Input: [118 118 103 135 123 125 131]
Output: 135, 103

Input: [150 156 143 153 126]
Output: 156, 126

Input: [103 112 105 136 151 128 124]
Output: 151, 103

Input: [ 98 130 144 123]
Output: 144, 98

Input:
[[133 126 143 148]
 [126 129 121 104]]
Output: 148, 104

Input:
[[124 137 140 137 124 156 155]
 [122 136 124 146 135 140 155]
 [124 137 133 144 131 148 157]]
Output: 157, 122
---
[143 132 111 134 145 106 123] ⇒ 106
[153 149 147 109 119 157 104] ⇒ 157
[103 143 125 111] ⇒ 125
[118 139 139 151 144 141 107] ⇒ 141
[141 126 146 105] ⇒ 146
[134  98 138 145] ⇒ 138
[ 98 156 153 138 107] ⇒ 138
---
Q: [127 122 122 106]
A: 122
Q: [144 149 125 101 122]
A: 149
Q: [114 120 116 149]
A: 120
Q: [102 111 124 119 114]
A: 111
Q: [114 118 128 119 127  99]
A: 118
Q: [152 146 137 148 146]
A: 146
Q: [157 148 105 139 129 118 127]
A: 148
Q: [119 140 150 123 124 135 120]
A: 140
Q: [118 120 143 134 136 151]
A: 120
---
[[142, 122, 104, 108, 133], [130, 133, 142, 145, 126], [157, 123, 130, 138, 125]] 108
[[149, 141, 152, 130, 121], [128, 135, 134, 134, 127], [129, 137, 136, 136, 127]] 130
[[139, 146, 122, 115, 119], [121, 118, 119, 104, 139], [119, 134, 114, 136, 117]] 115
[[129, 125, 124, 121, 134], [128, 129, 129, 129, 128], [126, 138, 141, 151, 112]] 121
[[145, 103, 132, 112, 135], [148, 106, 128, 132, 119], [128, 121, 117, 137, 134]] 112
[[149, 148, 120, 140, 129], [110, 119, 142, 111, 146], [130, 125, 124, 130, 114]] 140
---
[125 114 157 142 156 122] Out: 156

[[130 147 118 126 140]
 [117 104 148 141 113]] Out: 147

[114 150 140 100] Out: 140

[151 144 125 130 134 109] Out: 144

[113 100 101 138 140 149] Out: 140

[[127 148 111 116 148 138 147]
 [106 104 157 154 132 117 101]
 [101 106 153 158 154 102 102]] Out: 157
---
[[136 107 104 157 116 153]
 [126 116 127 156 143 123]
 [130 131 152 120 136 118]] value 153, 130

[[103 136 107 110]
 [103 135 108 110]] value 110, 103

[138 126 105 141] value 141, 138

[135 154 126 141 103] value 103, 135

[111 129 157 148] value 148, 111

[153 131 127 106 136 102] value 102, 153

[[114 129 125 133]
 [114 131 122 158]] value 133, 114

[125 106 153 137 107 124 124] value 124, 125

[105 124 102 125 150] value 150, 105

[103 139 120 116] value 116, 103
---
134  114  112  125  127  119  133  137
131  128  111  124  133  114  135  136
129  111  113  127  127  128  131  134
133  114  111  126  129  123  131  135
132  124  113  124  127  121  134  134
122  117  116  122  130  123  140  128
137  116  109  126  131  118  130  131
126  106  113  127  129  129  131  137
131  127  111  126  132  119  131  134
129  124  115  123  127  123  137  137
121  111  114  127  131  132  132  136
value 131

119  113  130  129  119  113  140  119  133  133  124  130
105  130  139  141  144  129  117  121  118  127  124  120
122  111  117  118  126  144  132  110  118  125  145  136
110  111  136  136  139  133  126  110  142  139  144  139
154  126  123  113  119  129  132  136  150  130  128  133
139  142  126  128  137  144  112  137  132  124  130  125
115  117  145  125  144  128  120  116  135  129  119  121
value 105

140  105  121  135  130  119  134
139  110  125  142  128  117  142
133  119  104  131  132  121  125
137  113  121  139  128  121  141
137  125  116  140  133  129  132
value 139

128  134  133  119  114  140  133  113  119  127  133  122  129  125  124  137
130  127  128  128  127  133  127  125  131  134  127  123  127  127  126  132
126  132  125  122  130  128  131  132  122  131  128  130  130  128  128  124
134  128  132  127  128  124  123  120  133  129  127  125  132  128  126  132
132  112  128  135  141  139  129  124  144  138  119  131  116  129  130  125
120  133  132  127  127  134  125  126  117  130  133  128  130  129  132  133
133  125  118  125  124  149  133  119  145  143  127  126  129  130  128  127
126  128  128  124  135  127  133  125  128  135  127  124  131  131  120  133
value 130

141  115  129  120  136  120  131  123  126  115  122  128
133  130  128  126  130  135  130  127  111  123  126  120
133  130  132  124  125  117  124  125  130  123  114  124
120  153  136  129  132  128  134  133  137  136  138  122
130  134  119  131  129  128  137  119  132  126  126  116
133  130  139  123  130  118  129  133  130  123  124  118
136  124  138  122  136  127  129  126  123  120  135  118
122  149  133  128  124  128  124  124  120  134  115  118
146  106  127  122  129  121  125  125  126  110  129  130
value 133

130  129  129  129  127  129  128  128  129  128
125  129  127  123  127  122  130  129  128  131
126  129  127  125  127  124  129  128  128  130
129  129  129  129  127  129  128  128  129  128
127  129  128  127  127  127  128  127  128  129
124  133  124  112  126  113  133  139  130  138
127  129  128  127  128  127  128  127  128  129
150  125  143  131  110  135  135  128  125  125
125  129  126  120  126  120  131  131  128  133
125  129  127  124  127  123  130  129  127  131
value 125

128  125  127  125  124  130  130  129  132  128  129  127  128
128  130  132  129  137  126  129  129  120  129  127  127  131
126  120  125  112  135  141  153  142  127  131  129  124  135
128  132  131  131  133  129  127  127  123  128  127  128  128
130  120  128  118  126  134  133  133  130  129  129  127  128
124  123  127  111  137  142  155  142  125  132  129  123  134
value 128

119  127  115  137  121  130
114  126  114  137  118  131
109  125  140  117  121  130
118  127  110  141  119  130
144  131  117  138  134  126
150  132  122  135  138  125
144  131  117  138  134  126
value 114
